Here is a tiny trained network, its code and every weight. The questions are about switching its units off for an input and a class, where a switched-off unit gives its printed mean instead of its output.

import numpy as np


def w(rows, s, z=0):
    codes = np.array(rows[::2]) - 128.0
    scale = np.full(codes.shape[1], s)
    scale[-1] = z or s
    return codes * scale


def norm(h):
    return h / np.sqrt((h * h).mean(-1, keepdims=True) + 1e-5)


def f(y):
    return y / 2 * (1 + np.tanh(0.7978845608 * (y + 0.044715 * y**3)))


def log_softmax(a):
    a = a - a.max(-1, keepdims=True)
    return a - np.log(np.exp(a).sum(-1, keepdims=True))


def net(x, mask):
    res = np.array(x, float).reshape(1, 8) / 4 @ E
    u = 0
    for l in range(3):
        y = f(norm(res) @ A[l][:, :-1].T + A[l][:, -1])
        res = res + np.where(mask[u : u + 5], y, B[l][:, -1]) @ B[l][:, :-1]
        u += 5
    return log_softmax(norm(res)[-1] @ U[:, :-1].T + U[:, -1])


A, B = {}, {}
E = w([
[157,172,73,176,83,163],'x0',
[197,83,190,167,158,182],'x1',
[70,138,84,56,87,121],'x2',
[60,141,160,67,166,172],'x3',
[112,103,118,129,209,43],'x4',
[184,184,96,133,2,63],'x5',
[92,119,69,7,156,149],'x6',
[192,53,202,63,228,183],'x7',
],0.0099)
A[0] = w([
[70,90,70,253,163,79,22],'L0N0',
[100,159,148,253,58,8,56],'L0N1',
[100,212,129,193,128,85,29],'L0N2',
[54,151,187,186,114,56,4],'L0N3',
[82,112,109,86,117,52,41],'L0N4',
],0.02,0.0042)
B[0] = w([
[136,119,136,231,187,132,194],'L0N0',
[104,231,205,174,87,166,250],'L0N1',
[108,106,49,162,177,101,180],'L0N2',
[81,253,121,191,198,176,176],'L0N3',
[152,98,71,43,119,114,168],'L0N4',
],0.02,0.016)
A[1] = w([
[146,78,207,99,188,127,50],'L1N0',
[35,144,149,81,32,192,252],'L1N1',
[171,135,142,94,70,9,178],'L1N2',
[254,94,94,222,18,132,163],'L1N3',
[102,136,187,130,29,146,43],'L1N4',
],0.023,0.0028)
B[1] = w([
[86,65,113,154,221,146,244],'L1N0',
[78,148,45,107,25,55,254],'L1N1',
[105,196,94,136,110,36,175],'L1N2',
[115,217,147,251,195,94,225],'L1N3',
[155,115,164,199,87,168,191],'L1N4',
],0.016,0.0096)
A[2] = w([
[204,95,249,106,17,168,101],'L2N0',
[190,77,230,135,84,161,4],'L2N1',
[83,213,192,155,177,225,123],'L2N2',
[90,18,247,93,48,174,77],'L2N3',
[178,24,246,130,57,83,55],'L2N4',
],0.017,0.0044)
B[2] = w([
[172,133,70,138,158,83,130],'L2N0',
[90,188,116,127,157,95,125],'L2N1',
[101,70,142,126,44,136,250],'L2N2',
[74,139,121,157,155,105,130],'L2N3',
[108,124,153,180,142,3,125],'L2N4',
],0.026,0.017)
U = w([
[129,193,169,252,73,131,191],'0',
[123,142,74,34,56,81,134],'1',
[119,36,160,106,203,172,8],'2',
],0.012,0.0017)

Each question gives the input, the list of numbers given to net, and the class t.
The units are the neurons (one row each of A and B). Each row of codes is followed by its name. A weight is (code - 128) times the scale printed after its matrix; where a second scale follows, it is the last column's (A, B and U).
mask holds one flag per neuron, layer by layer. A switched-off neuron (its flag False) gives its mean, the last column of its row in B, instead of its output. The means were averaged over made-up inputs and are rounded, as every weight is.
A unit's drop is (log p(t) with every unit on - log p(t) with that unit switched off) / (log p(t) with every unit on - log p(t) with every unit switched off).
The circuit of an input: a set's keep is (log p(t) with only the set's units on - log p(t) with every unit switched off) / (log p(t) with every unit on - log p(t) with every unit switched off). Starting from the 12 units with the biggest drops (on a tie, the unit counted first), units are removed one at a time, each time the one whose removal leaves the highest keep (on an exact tie, the one counted first), for as long as the keep stays at least 0.8.
circuit, biggest first: the units of the circuit, biggest drop first
most important unit: the unit with the biggest drop
top k neurons: the k neurons with the biggest drops, biggest first
top k neurons in layer l: the k neurons of layer l with the biggest drops, biggest first
drop of u: that unit's drop, to one decimal
input [-8,-1,2,0,4,2,-3,2], class 1: most important unit -> L0N4
input [5,3,8,5,-2,-7,1,0], class 1: top 3 neurons -> (L0N0; L0N1; L1N1)
input [8,-2,6,4,-1,2,-1,6], class 1: circuit, biggest first -> (L0N0; L0N1)
input [8,8,3,5,-2,1,5,-6], class 1: top 2 neurons -> (L0N0; L1N1)
input [-6,6,3,1,-7,4,7,6], class 2: top 2 neurons -> (L0N1; L1N0)
input [4,-2,-7,4,6,-1,2,2], class 2: top 2 neurons -> (L0N1; L0N3)
input [-7,-8,-1,5,-4,-1,-1,-4], class 1: top 2 neurons -> (L0N4; L0N0)
input [0,8,-8,7,-1,0,8,-3], class 2: top 2 neurons -> (L0N1; L0N3)
input [8,-7,-5,4,-2,-4,-3,5], class 2: top 3 neurons in layer 0 -> (L0N1; L0N3; L0N2)
input [-6,4,6,-1,-1,0,-7,7], class 2: top 2 neurons -> (L0N1; L1N0)
input [0,1,4,8,0,-8,8,-4], class 1: drop of L0N0 -> 0.1
